Below are the code and all the weights of a small trained network. Each question names an input and a target symbol and asks about switching units off, where a switched-off unit gives its printed mean instead of its output.

import numpy as np


def w(rows, s, z=0):
    codes = np.array(rows[::2]) - 128.0
    scale = np.full(codes.shape[1], s)
    scale[-1] = z or s
    return codes * scale


def norm(h):
    return h / np.sqrt((h * h).mean(-1, keepdims=True) + 1e-5)


def f(y):
    return np.maximum(y, 0)


def softmax(a):
    e = np.exp(a - a.max(-1, keepdims=True))
    return e / e.sum(-1, keepdims=True)


def log_softmax(a):
    a = a - a.max(-1, keepdims=True)
    return a - np.log(np.exp(a).sum(-1, keepdims=True))


def net(x, mask):
    ids = ['εθλξστ'.index(c) for c in x.split()]
    T = len(ids)
    res = E[ids] + P[:T]
    r = norm(res)
    for j in range(3):
        rows = slice(4 * j, 4 * j + 4)
        q, k, v = (r @ M[0][rows].T for M in (Q, K, V))
        z = softmax(np.where(np.tri(T) > 0, q @ k.T / 4**0.5, -1e9)) @ v
        o = O[0][rows]
        res = res + np.where(mask[j], z, o[:, -1]) @ o[:, :-1]
    y = f(norm(res) @ A[0][:, :-1].T + A[0][:, -1])
    res = res + np.where(mask[3:15], y, B[0][:, -1]) @ B[0][:, :-1]
    return log_softmax(norm(res)[-1] @ U[:, :-1].T + U[:, -1])


Q, K, V, O, A, B = {}, {}, {}, {}, {}, {}
E = w([
[167,70,113],'ε',
[87,157,110],'θ',
[161,52,110],'λ',
[48,140,250],'ξ',
[61,78,119],'σ',
[149,79,117],'τ',
],0.013)
P = w([
[30,253,145],'0',
[242,62,160],'1',
[245,66,158],'2',
[247,67,160],'3',
[245,69,160],'4',
[247,69,162],'5',
[250,73,161],'6',
[215,59,163],'7',
[251,75,164],'8',
[250,78,162],'9',
],0.0064)
Q[0] = w([
[158,173,141],'h0',
[141,149,61],'h0',
[129,84,244],'h0',
[36,45,98],'h0',
[206,135,165],'h1',
[20,7,111],'h1',
[156,226,226],'h1',
[163,241,131],'h1',
[76,44,68],'h2',
[115,136,81],'h2',
[64,12,206],'h2',
[183,184,107],'h2',
],0.013)
K[0] = w([
[180,127,147],'h0',
[139,91,89],'h0',
[102,167,178],'h0',
[39,140,70],'h0',
[132,159,102],'h1',
[99,4,134],'h1',
[69,155,158],'h1',
[118,211,156],'h1',
[179,90,163],'h2',
[163,128,55],'h2',
[102,46,172],'h2',
[139,187,115],'h2',
],0.017)
V[0] = w([
[115,90,83],'h0',
[53,185,141],'h0',
[114,78,186],'h0',
[197,175,144],'h0',
[141,69,182],'h1',
[166,126,76],'h1',
[83,146,246],'h1',
[202,100,203],'h1',
[96,107,127],'h2',
[200,77,200],'h2',
[74,168,145],'h2',
[94,120,115],'h2',
],0.013)
O[0] = w([
[138,71,117,107],'h0',
[63,173,50,156],'h0',
[47,101,173,209],'h0',
[227,202,214,90],'h0',
[116,27,118,229],'h1',
[86,121,77,130],'h1',
[101,132,254,122],'h1',
[116,47,167,219],'h1',
[153,125,111,153],'h2',
[153,123,212,253],'h2',
[134,142,56,90],'h2',
[155,144,106,127],'h2',
],0.0083,0.0066)
A[0] = w([
[90,238,34,168],'n0',
[72,162,173,36],'n1',
[23,187,211,2],'n2',
[146,217,141,98],'n3',
[224,191,160,201],'n4',
[137,127,124,78],'n5',
[70,44,94,56],'n6',
[72,36,122,95],'n7',
[227,103,62,179],'n8',
[92,175,247,112],'n9',
[168,116,219,159],'n10',
[57,133,101,177],'n11',
],0.012,0.0047)
B[0] = w([
[235,33,209,165],'n0',
[170,62,81,153],'n1',
[192,82,45,183],'n2',
[197,66,90,141],'n3',
[1,203,150,167],'n4',
[113,143,155,128],'n5',
[120,238,152,215],'n6',
[227,188,95,254],'n7',
[136,19,63,196],'n8',
[196,138,49,214],'n9',
[70,132,66,253],'n10',
[99,111,215,166],'n11',
],0.0091,0.0076)
U = w([
[208,99,4,56],'ε',
[146,48,178,105],'θ',
[217,209,102,159],'λ',
[146,180,188,220],'ξ',
[106,186,68,254],'σ',
[37,104,79,85],'τ',
],0.018,0.0045)

Each question gives the input, a string of symbols that net reads in full, and the target symbol t.
The units are the heads (4 rows each of Q, K, V and O) and the neurons (one row each of A and B). Each row of codes is followed by its name. A weight is (code - 128) times the scale printed after its matrix; where a second scale follows, it is the last column's (O, A, B and U).
mask holds one flag per unit, heads first, then neurons. A switched-off unit (its flag False) gives its mean, the last column of its rows in O or B, instead of its output. The means were averaged over made-up inputs and are rounded, as every weight is.
A unit's drop is (log p(t) with every unit on - log p(t) with that unit switched off) / (log p(t) with every unit on - log p(t) with every unit switched off).
The circuit of an input: a set's keep is (log p(t) with only the set's units on - log p(t) with every unit switched off) / (log p(t) with every unit on - log p(t) with every unit switched off). Starting from the 12 units with the biggest drops (on a tie, the unit counted first), units are removed one at a time, each time the one whose removal leaves the highest keep (on an exact tie, the one counted first), for as long as the keep stays at least 0.8.
circuit, biggest first: the units of the circuit, biggest drop first
top k neurons: the k neurons with the biggest drops, biggest first
which heads matter: for each layer, one digit per head in row order, 1 if its drop is at least 0.15 and else 0, layers parted by /
drop of u: that unit's drop, to one decimal
input θ σ ε ε θ ξ σ ε τ τ, target θ: circuit, biggest first : (h2)
input λ ε σ σ σ ξ, target ε: top 2 neurons : (n9, n2)
input ξ ξ θ ξ σ θ, target ξ: circuit, biggest first : (h0, n4)
input θ λ τ τ ε ξ τ ε λ, target θ: top 2 neurons : (n9, n2)
input θ ε ε ξ τ ε ξ θ, target λ: which heads matter : 111
input τ ξ σ ξ ξ σ τ τ τ τ, target θ: which heads matter : 101
input θ λ σ σ θ ε τ σ, target λ: which heads matter : 100
input σ ξ θ θ, target τ: which heads matter : 110
input σ θ θ σ, target τ: top 2 neurons : (n9, n11)
input τ τ ε σ ε τ ξ, target ε: top 2 neurons : (n2, n9)
input σ σ ξ θ σ ε τ ξ θ, target τ: top 4 neurons : (n4, n7, n10, n6)
input λ θ ε σ σ ε ξ λ θ, target θ: top 2 neurons : (n6, n7)
input λ ε λ σ σ θ θ, target θ: which heads matter : 111
input ξ ξ ξ λ λ σ, target ξ: top 2 neurons : (n6, n10)
input ξ τ ε σ, target ξ: top 4 neurons : (n6, n10, n7, n8)
input τ σ ε σ θ θ θ ξ ε σ, target σ: top 4 neurons : (n0, n6, n7, n8)
input ξ σ ε σ ε θ θ τ θ, target ξ: top neuron : (n4)
input θ λ τ ξ θ θ, target λ: drop of h1 : 1.4
input τ ε σ, target σ: drop of h1 : 0.1
input τ τ τ θ, target σ: drop of n4 : 1.0
